Each row, then roughly how far along a hidden order it lies, from 0 to 9:
(in the rows, 128 means zero)
[124 113 106 119 109 121 161 106 115  87 159 132 149 123 132 119 146  81
 114 134 129 121] : 2
[127 131 135 136 148 128 123 150 139 168 114 128  91 135 128 170 118 189
 137 120  72 131] : 7
[118 115  94 118 113  99 181 110 111 104 179 137 114 126 136 123 167 139
 102 127  79 113] : 5
[115 116  83 116 111  84 184 110 103 101 197 140 111 121 140 112 176 151
  98 124  73 109] : 5
[117 134 106 124 129  95 141 134 110 146 173 137 108 111 138 111 157 203
 107 117  70 117] : 8
[120 115 103 121 120 103 173 117 118 112 167 135 108 131 135 136 155 142
 113 127  74 116] : 5
[125 114 113 119 109 123 154 109 116  91 154 131 152 125 130 115 147  81
 117 136 145 121] : 2
[121 116 107 123 123 109 168 120 122 120 161 134 104 133 133 144 145 145
 118 126  73 120] : 5
[112 114  77 112 103  77 193 102  97  90 208 142 118 116 143 102 188 144
  94 126  82 106] : 5
[125 117 109 116 108 117 157 104 114  84 160 132 159 123 132 102 151  73
 113 136 153 120] : 2
[124 125 118 130 137 117 145 135 129 145 134 131  92 134 130 165 134 180
 126 121  69 124] : 7
[122 111 112 122 118 119 166 116 122 102 150 132 132 132 131 139 144 102
 118 133 104 122] : 3
[127 128 103 113  92 106 141  90 107  74 170 132 164 117 134  40 160  66
 108 136 205 117] : 1
[125 114 116 126 124 120 166 122 129 114 143 131 112 138 130 156 137 126
 124 129  84 124] : 5
[127 128 100 112  90 106 140  87 104  69 172 132 166 116 134  35 160  61
 103 136 209 116] : 1
[124 120 104 115 101 115 159 100 108  83 168 133 161 118 133  85 156  66
 109 136 158 118] : 2
[128 115 123 121 114 131 146 110 123  90 141 128 157 130 128 120 135  66
 123 137 150 126] : 2
[122 124 116 128 132 111 138 129 126 140 143 133  92 134 131 152 141 172
 122 122  68 121] : 6
[123 112 113 120 115 119 160 112 118  95 153 131 141 128 131 130 147  95
 120 135 118 121] : 3
[125 131 130 135 146 121 128 145 132 161 127 129  93 132 128 162 124 189
 132 119  71 128] : 7
[125 117 121 129 131 121 155 129 132 129 140 130  94 140 130 166 132 145
 128 125  75 125] : 5
[132 124 126 122 109 134 132 106 124  94 131 126 159 130 126  92 129  62
 125 138 180 129] : 1
[121 133 121 131 139 108 132 142 125 157 141 133  98 121 134 140 137 199
 124 118  79 121] : 8
[130 111 132 130 131 140 154 126 137 117 118 126 126 143 125 166 127  99
 135 134 106 131] : 4
[136 137 119 118  96 124 117  95 116  77 144 126 155 128 128  34 141  59
 123 135 234 124] : 0
[119 112  98 116 106 106 176 107 109  85 178 135 144 122 135 111 163  97
 107 134 111 117] : 3
[117 127 102 123 121  93 158 125 112 133 175 137  98 121 138 123 160 198
 109 120  69 114] : 7
[125 131  90 108  83  97 146  80  95  57 192 135 167 110 137  12 170  68
 100 135 220 111] : 0
[113 142 108 124 134  94 125 147 106 156 172 138 132  91 138 103 156 211
 104 117  89 116] : 9
[123 118 114 128 132 115 159 127 128 131 141 132  96 138 130 157 138 155
 124 124  78 123] : 6
[117 125  74 102  75  79 170  77  83  52 218 141 174 101 141  11 193  73
  85 135 193 103] : 1
[125 112 118 126 127 121 163 122 127 115 140 130 113 140 131 160 137 123
 124 129  82 124] : 4
[112 121  73 113 107  68 183 107  95 106 217 142 104 111 144  87 191 177
  89 121  66 102] : 6
[120 126 108 125 127 108 154 129 120 136 155 135  96 129 135 135 152 177
 116 120  68 118] : 7
[114 139 105 123 133  92 134 140 109 153 169 137 118  99 136 106 157 213
 105 116  82 116] : 8
[122 115 111 125 125 110 165 122 124 119 148 132 103 134 133 149 146 140
 115 126  77 118] : 5
[116 145 120 128 141 108 110 156 113 172 152 135 137  90 136 120 141 214
 111 117  89 123] : 9
[124 115 116 126 126 117 160 123 127 121 145 131 109 137 130 160 142 135
 124 127  77 124] : 5
[134 135 112 117  93 118 121  89 114  74 149 129 157 124 130  27 149  62
 119 135 239 121] : 0
[131 132 104 114  90 112 132  87 105  72 165 131 162 119 132  32 157  53
 110 135 224 119] : 0
[119 132 112 126 134 100 140 137 118 150 158 133 105 116 135 125 146 197
 116 118  73 119] : 8
[117 120  94 119 118  90 175 118 110 114 180 139 101 125 139 117 166 168
 106 122  65 112] : 6
[117 143 125 131 145 113 107 157 119 171 143 133 132  97 133 124 132 215
 118 117  89 125] : 9
[140 131 140 127 114 149 105 105 135  98 107 121 151 141 122  88 114  52
 140 137 222 132] : 0
[119 114  93 112  98 100 172  98 103  74 187 136 157 114 137  86 171  83
  99 136 136 114] : 2
[126 125 102 113  93 112 148  92 105  69 171 132 165 116 133  58 160  66
 108 136 187 117] : 1
[125 125  98 111  89 105 149  89 100  66 177 134 167 115 134  48 165  66
 104 136 196 115] : 1
[123 114 106 118 105 115 162 106 111  80 164 133 155 122 133 101 154  78
 110 136 138 118] : 2
[126 117 115 119 110 124 150 105 118  86 151 130 153 126 130 106 146  68
 117 137 153 124] : 2
[110 124  73 112 107  64 185 115  92 111 223 145 109 107 146  81 192 188
  90 119  71 102] : 7
[115 118  84 116 111  78 182 103 104 105 195 140 107 119 141 108 177 166
  96 123  72 108] : 6
[133 131 111 117  95 120 126  91 114  79 153 129 160 123 130  49 145  59
 119 136 222 122] : 0
[118 124 102 123 126  96 157 125 110 130 162 136  98 125 137 127 156 179
 112 121  63 116] : 7
[114 147 121 126 142 103 112 155 105 169 163 135 148  83 136 109 149 217
 108 117  91 123] : 9
[127 117 124 131 135 126 148 130 132 134 128 129  94 143 128 166 126 149
 134 125  71 126] : 6
[110 147 109 122 136  93 117 153 100 162 182 139 153  77 140  93 160 220
  98 118  91 116] : 9
[135 135 121 119 100 127 119  94 119  76 136 126 148 129 127  44 137  62
 126 135 231 125] : 0
[126 122 107 116 100 118 141 100 111  77 159 130 162 122 132  84 155  68
 115 137 176 120] : 1
[119 119  91 110  90  97 168  90  98  65 201 136 171 109 138  61 173  75
  93 136 162 111] : 2
[124 112 111 122 120 112 169 117 122 107 153 132 118 133 132 146 141 121
 118 130  86 121] : 4
[126 123 101 115 103 110 150  94 107  74 170 132 163 118 133  65 155  64
 104 136 181 117] : 1
[128 134 103 113  87 106 135  83 103  67 173 133 161 117 135  18 161  64
 105 135 219 116] : 0
[117 112  89 114 101  95 183 103 103  85 191 138 139 118 138 108 175 106
  99 132 100 112] : 3
[123 123 115 128 133 110 152 132 126 137 147 132  93 133 132 150 139 176
 122 120  78 121] : 6
[117 115  89 111  94  96 176  94  98  70 196 138 159 113 138  81 174  81
  96 135 137 111] : 2
[137 139 121 118  95 126 110  89 119  70 138 126 153 132 128  35 138  59
 125 135 247 125] : 0
[116 129  97 122 123  86 158 124 109 134 180 138 103 118 138 114 161 195
 107 119  73 113] : 7
[126 135 135 136 151 126 116 152 135 174 111 128 102 127 127 161 117 195
 134 118  79 131] : 8
[ 94 117  16  90  68   9 237  72  49  54 255 159 129  79 161   6 255 180
  45 121  70  77] : 5
